Below is a small trained network, with its code and all its weights. Each question gives an input and a target symbol and asks what happens when units are switched off, that is, made to give their printed mean instead of their output.

import numpy as np


def w(rows, s, z=0):
    codes = np.array(rows[::2]) - 128.0
    scale = np.full(codes.shape[1], s)
    scale[-1] = z or s
    return codes * scale


def f(y):
    return y / 2 * (1 + np.tanh(0.7978845608 * (y + 0.044715 * y**3)))


def softmax(a):
    e = np.exp(a - a.max(-1, keepdims=True))
    return e / e.sum(-1, keepdims=True)


def log_softmax(a):
    a = a - a.max(-1, keepdims=True)
    return a - np.log(np.exp(a).sum(-1, keepdims=True))


def net(x, mask):
    ids = ['βγδεζθλξπτφω'.index(c) for c in x.split()]
    T = len(ids)
    res = E[ids] + P[:T]
    u = 0
    for l in range(2):
        r = res
        for j in range(3):
            rows = slice(3 * j, 3 * j + 3)
            q, k, v = (r @ M[l][rows].T for M in (Q, K, V))
            z = softmax(np.where(np.tri(T) > 0, q @ k.T / 3**0.5, -1e9)) @ v
            o = O[l][rows]
            res = res + np.where(mask[u + j], z, o[:, -1]) @ o[:, :-1]
        u += 3
        y = f(res @ A[l][:, :-1].T + A[l][:, -1])
        res = res + np.where(mask[u : u + 12], y, B[l][:, -1]) @ B[l][:, :-1]
        u += 12
    return log_softmax(res[-1] @ U[:, :-1].T + U[:, -1])


Q, K, V, O, A, B = {}, {}, {}, {}, {}, {}
E = w([
[20,131,100,66,146,69,94],'β',
[112,247,132,218,222,113,103],'γ',
[193,107,172,112,127,80,162],'δ',
[173,14,134,131,137,135,94],'ε',
[189,133,192,167,166,216,236],'ζ',
[97,94,76,103,74,186,97],'θ',
[182,194,97,45,176,169,66],'λ',
[59,119,152,209,7,16,109],'ξ',
[162,77,157,194,18,170,134],'π',
[111,159,99,118,252,127,149],'τ',
[61,139,114,190,238,50,58],'φ',
[126,159,120,173,115,232,40],'ω',
],0.016)
P = w([
[117,253,149,54,164,159,75],'0',
[147,235,129,87,162,139,52],'1',
[130,209,136,93,152,148,93],'2',
[196,219,59,126,155,109,80],'3',
[146,178,134,124,151,128,90],'4',
[144,154,156,129,138,132,103],'5',
[163,142,127,141,142,119,104],'6',
[164,136,109,144,133,121,136],'7',
[166,140,80,157,138,123,163],'8',
[236,154,11,183,141,91,152],'9',
[191,121,53,171,129,109,174],'10',
[177,104,79,180,131,121,205],'11',
[140,78,106,157,115,141,236],'12',
],0.0058)
Q[0] = w([
[100,142,119,116,139,133,108],'0.h1',
[132,185,138,139,170,142,99],'0.h1',
[157,126,130,151,120,109,109],'0.h1',
[223,80,213,124,39,28,71],'0.h2',
[143,110,167,66,152,196,124],'0.h2',
[185,137,181,111,11,64,109],'0.h2',
[85,56,197,46,116,189,156],'0.h3',
[105,114,130,207,124,136,176],'0.h3',
[249,131,152,110,17,47,47],'0.h3',
],0.015)
K[0] = w([
[115,151,135,129,108,151,122],'0.h1',
[99,125,133,128,109,133,123],'0.h1',
[129,105,126,116,128,128,129],'0.h1',
[158,94,106,246,31,29,172],'0.h2',
[158,57,203,127,122,117,145],'0.h2',
[90,115,75,170,94,90,191],'0.h2',
[48,99,206,65,100,125,159],'0.h3',
[131,146,153,178,170,141,158],'0.h3',
[216,40,94,169,6,137,100],'0.h3',
],0.018)
V[0] = w([
[253,82,159,140,108,62,147],'0.h1',
[75,187,167,86,159,207,141],'0.h1',
[80,164,140,122,145,137,158],'0.h1',
[115,131,125,137,159,150,96],'0.h2',
[142,127,119,136,90,92,181],'0.h2',
[133,160,152,87,124,187,131],'0.h2',
[180,153,55,129,123,120,125],'0.h3',
[160,123,41,145,130,96,133],'0.h3',
[141,238,173,38,126,100,69],'0.h3',
],0.0047)
O[0] = w([
[105,37,190,174,96,135,230,18],'0.h1',
[209,229,39,120,167,94,99,169],'0.h1',
[124,171,100,133,138,108,102,148],'0.h1',
[126,164,95,97,146,112,105,213],'0.h2',
[133,83,169,162,106,150,162,10],'0.h2',
[156,201,88,93,144,149,77,191],'0.h2',
[19,108,211,69,124,177,149,176],'0.h3',
[2,114,223,83,118,179,155,157],'0.h3',
[196,218,53,99,158,104,71,255],'0.h3',
],0.0036,0.0021)
A[0] = w([
[156,155,205,157,131,123,93,112],'0.n1',
[128,172,161,174,190,255,139,104],'0.n2',
[58,95,167,67,147,137,108,233],'0.n3',
[107,111,58,133,138,142,177,170],'0.n4',
[135,137,204,99,106,94,82,99],'0.n5',
[104,99,81,22,52,194,68,157],'0.n6',
[96,91,75,187,127,205,29,126],'0.n7',
[206,150,195,122,130,23,176,155],'0.n8',
[125,69,110,138,124,92,232,1],'0.n9',
[159,160,115,210,106,176,124,67],'0.n10',
[167,119,154,126,74,182,119,75],'0.n11',
[204,169,87,165,108,141,126,139],'0.n12',
],0.0079,0.0032)
B[0] = w([
[125,156,87,115,132,127,181,166],'0.n1',
[48,126,156,36,131,79,145,248],'0.n2',
[192,150,66,141,146,60,150,166],'0.n3',
[121,110,213,103,130,71,56,152],'0.n4',
[139,160,63,160,129,180,169,125],'0.n5',
[123,117,130,30,57,47,171,200],'0.n6',
[96,102,121,104,103,30,254,252],'0.n7',
[23,82,94,146,102,179,197,183],'0.n8',
[125,79,124,197,117,134,102,134],'0.n9',
[60,155,205,119,152,91,125,172],'0.n10',
[132,176,171,185,223,60,127,158],'0.n11',
[93,120,194,73,115,148,168,213],'0.n12',
],0.0092,0.0036)
Q[1] = w([
[125,122,128,115,173,81,90],'1.h1',
[132,143,172,115,156,101,115],'1.h1',
[161,144,89,155,116,185,117],'1.h1',
[169,145,73,167,92,253,72],'1.h2',
[54,132,100,106,144,84,180],'1.h2',
[100,83,122,94,167,83,178],'1.h2',
[180,136,105,147,97,238,92],'1.h3',
[154,159,156,145,109,150,66],'1.h3',
[88,146,115,123,146,105,197],'1.h3',
],0.034)
K[1] = w([
[203,181,131,136,206,67,78],'1.h1',
[117,111,112,118,187,87,150],'1.h1',
[41,221,86,30,88,110,144],'1.h1',
[109,249,64,36,161,141,115],'1.h2',
[127,51,126,207,94,139,177],'1.h2',
[135,48,139,153,121,129,149],'1.h2',
[99,241,94,4,136,116,134],'1.h3',
[124,179,97,97,165,99,107],'1.h3',
[126,103,142,182,128,143,172],'1.h3',
],0.019)
V[1] = w([
[103,130,142,147,133,124,122],'1.h1',
[143,99,127,133,119,111,142],'1.h1',
[94,91,176,147,162,124,81],'1.h1',
[203,234,220,178,24,90,100],'1.h2',
[7,168,17,135,97,195,155],'1.h2',
[1,185,138,181,75,140,89],'1.h2',
[135,145,145,114,132,124,136],'1.h3',
[154,142,74,158,100,179,178],'1.h3',
[105,97,196,111,170,60,50],'1.h3',
],0.0073)
O[1] = w([
[131,144,123,105,127,117,136,184],'1.h1',
[132,145,126,123,132,114,97,123],'1.h1',
[134,167,108,88,137,123,135,182],'1.h1',
[190,122,254,164,107,98,76,206],'1.h2',
[35,33,96,146,112,176,96,134],'1.h2',
[91,92,209,126,129,124,13,254],'1.h2',
[134,127,147,129,142,111,147,118],'1.h3',
[132,134,95,154,89,185,105,139],'1.h3',
[126,125,161,99,175,63,142,117],'1.h3',
],0.007,0.0034)
A[1] = w([
[126,120,145,106,105,136,161,59],'1.n1',
[145,88,154,46,114,160,152,88],'1.n2',
[198,42,114,18,189,157,112,240],'1.n3',
[238,54,91,81,149,150,103,143],'1.n4',
[147,169,109,160,86,190,118,5],'1.n5',
[96,75,148,111,127,146,60,23],'1.n6',
[106,129,145,135,250,171,134,227],'1.n7',
[99,109,87,130,130,166,139,75],'1.n8',
[72,133,140,193,137,86,168,89],'1.n9',
[143,154,85,201,184,117,80,109],'1.n10',
[103,203,138,136,103,121,133,121],'1.n11',
[104,153,96,118,123,126,122,147],'1.n12',
],0.011,0.0022)
B[1] = w([
[119,122,124,143,107,137,122,148],'1.n1',
[86,126,177,182,119,176,160,178],'1.n2',
[176,226,123,124,53,164,108,207],'1.n3',
[94,107,139,119,225,133,181,147],'1.n4',
[96,160,114,130,137,95,125,133],'1.n5',
[121,244,42,112,130,102,183,182],'1.n6',
[171,104,117,254,99,141,127,255],'1.n7',
[161,95,150,108,135,124,69,176],'1.n8',
[131,184,144,92,157,155,114,228],'1.n9',
[73,53,179,123,84,119,187,214],'1.n10',
[162,100,136,102,174,155,123,190],'1.n11',
[156,76,96,123,149,133,114,182],'1.n12',
],0.012,0.009)
U = w([
[151,141,78,101,122,69,52,124],'β',
[106,184,109,157,235,161,48,74],'γ',
[113,94,97,125,104,203,56,254],'δ',
[173,150,86,143,131,118,193,116],'ε',
[108,155,143,190,95,183,144,18],'ζ',
[143,121,115,138,2,104,145,91],'θ',
[145,176,124,113,95,181,96,85],'λ',
[74,197,96,179,91,111,92,82],'ξ',
[168,141,185,144,93,95,63,203],'π',
[216,158,82,217,54,123,77,81],'τ',
[99,99,105,203,117,44,130,142],'φ',
[75,141,136,96,144,134,116,100],'ω',
],0.0065,0.0063)

Each question gives the input, a string of symbols that net reads in full, and the target symbol t.
The units are the heads (3 rows each of Q, K, V and O) and the neurons (one row each of A and B). Each row of codes is followed by its name. A weight is (code - 128) times the scale printed after its matrix; where a second scale follows, it is the last column's (O, A, B and U).
mask holds one flag per unit, layer by layer, with each layer's heads first. A switched-off unit (its flag False) gives its mean, the last column of its rows in O or B, instead of its output. The means were averaged over made-up inputs and are rounded, as every weight is.
A unit's drop is (log p(t) with every unit on - log p(t) with that unit switched off) / (log p(t) with every unit on - log p(t) with every unit switched off).
The circuit of an input: a set's keep is (log p(t) with only the set's units on - log p(t) with every unit switched off) / (log p(t) with every unit on - log p(t) with every unit switched off). Starting from the 12 units with the biggest drops (on a tie, the unit counted first), units are removed one at a time, each time the one whose removal leaves the highest keep (on an exact tie, the one counted first), for as long as the keep stays at least 0.8.
circuit, biggest first: the units of the circuit, biggest drop first
k most important neurons: the k neurons with the biggest drops, biggest first
top k neurons in layer l: the k neurons of layer l with the biggest drops, biggest first
which heads matter: for each layer, one digit per head in row order, 1 if its drop is at least 0.15 and else 0, layers parted by /
input γ δ γ β π ξ φ δ π τ λ λ, target π: circuit, biggest first -> 1.h2, 1.n6, 0.n8
input γ τ π β ζ ξ δ τ φ φ π θ ζ, target π: circuit, biggest first -> 1.h2, 0.n11, 0.n10, 1.n6
input ξ δ φ τ β, target δ: which heads matter -> 100 / 011
input θ π φ, target π: circuit, biggest first -> 1.h2, 0.n8
input π φ π ω, target π: 3 most important neurons -> 0.n11, 0.n8, 1.n6
input φ δ β, target δ: which heads matter -> 000 / 011
input δ γ θ, target θ: circuit, biggest first -> 0.n6
input π π φ ξ γ φ τ ξ φ, target ξ: circuit, biggest first -> 1.h2, 1.n6, 0.n8
input φ φ φ λ ζ, target ζ: 2 most important neurons -> 1.n2, 1.n7
input φ δ τ φ π δ θ φ ε γ ω, target ε: which heads matter -> 000 / 010
input τ ξ λ, target ξ: which heads matter -> 000 / 010
input φ λ φ τ δ ε τ β ω, target ω: circuit, biggest first -> 1.n7, 0.n2, 0.n7
input τ φ π ξ γ φ φ λ, target ξ: 2 most important neurons -> 0.n6, 1.n6
input φ λ φ, target φ: top 3 neurons in layer 1 -> 1.n10, 1.n7, 1.n3
input ω ξ φ λ φ τ φ φ β γ π γ, target γ: circuit, biggest first -> 1.n11, 1.n9, 0.n10
input θ β ξ δ π φ τ θ φ ζ φ δ ζ, target δ: most important neuron -> 0.n8
input φ λ φ ζ π φ τ τ φ θ τ φ ζ, target π: 3 most important neurons -> 0.n11, 0.n10, 1.n6
input β ζ β π γ θ ξ τ β ε λ δ γ, target γ: circuit, biggest first -> 0.n2, 1.n10, 1.n9
input ε τ δ γ τ τ φ ζ φ τ τ, target δ: 2 most important neurons -> 0.n8, 0.n2
input λ γ θ θ ζ θ φ, target φ: top 3 neurons in layer 1 -> 1.n10, 1.n3, 1.n7
input φ θ τ β φ δ π τ γ ζ φ π β, target π: most important neuron -> 0.n11
input λ δ δ τ ω φ τ γ φ, target δ: 2 most important neurons -> 0.n8, 1.n8
input φ φ φ γ γ ω λ ω π γ, target π: circuit, biggest first -> 1.h2, 1.n6, 0.n10
input θ τ τ θ, target θ: circuit, biggest first -> 0.n6, 0.n7
input δ ε β τ ε, target ε: circuit, biggest first -> 1.h2, 1.n4
input φ τ π γ ξ ω γ, target ξ: top 2 neurons in layer 1 -> 1.n6, 1.n7
input ζ γ γ β θ ζ, target ζ: 3 most important neurons -> 1.n2, 0.n2, 1.n7
input λ τ φ ω, target ω: most important neuron -> 0.n7
input φ γ δ δ φ γ φ ξ θ φ φ φ ξ, target ξ: 2 most important neurons -> 1.n6, 0.n8
input δ π β, target β: 2 most important neurons -> 1.n7, 0.n6
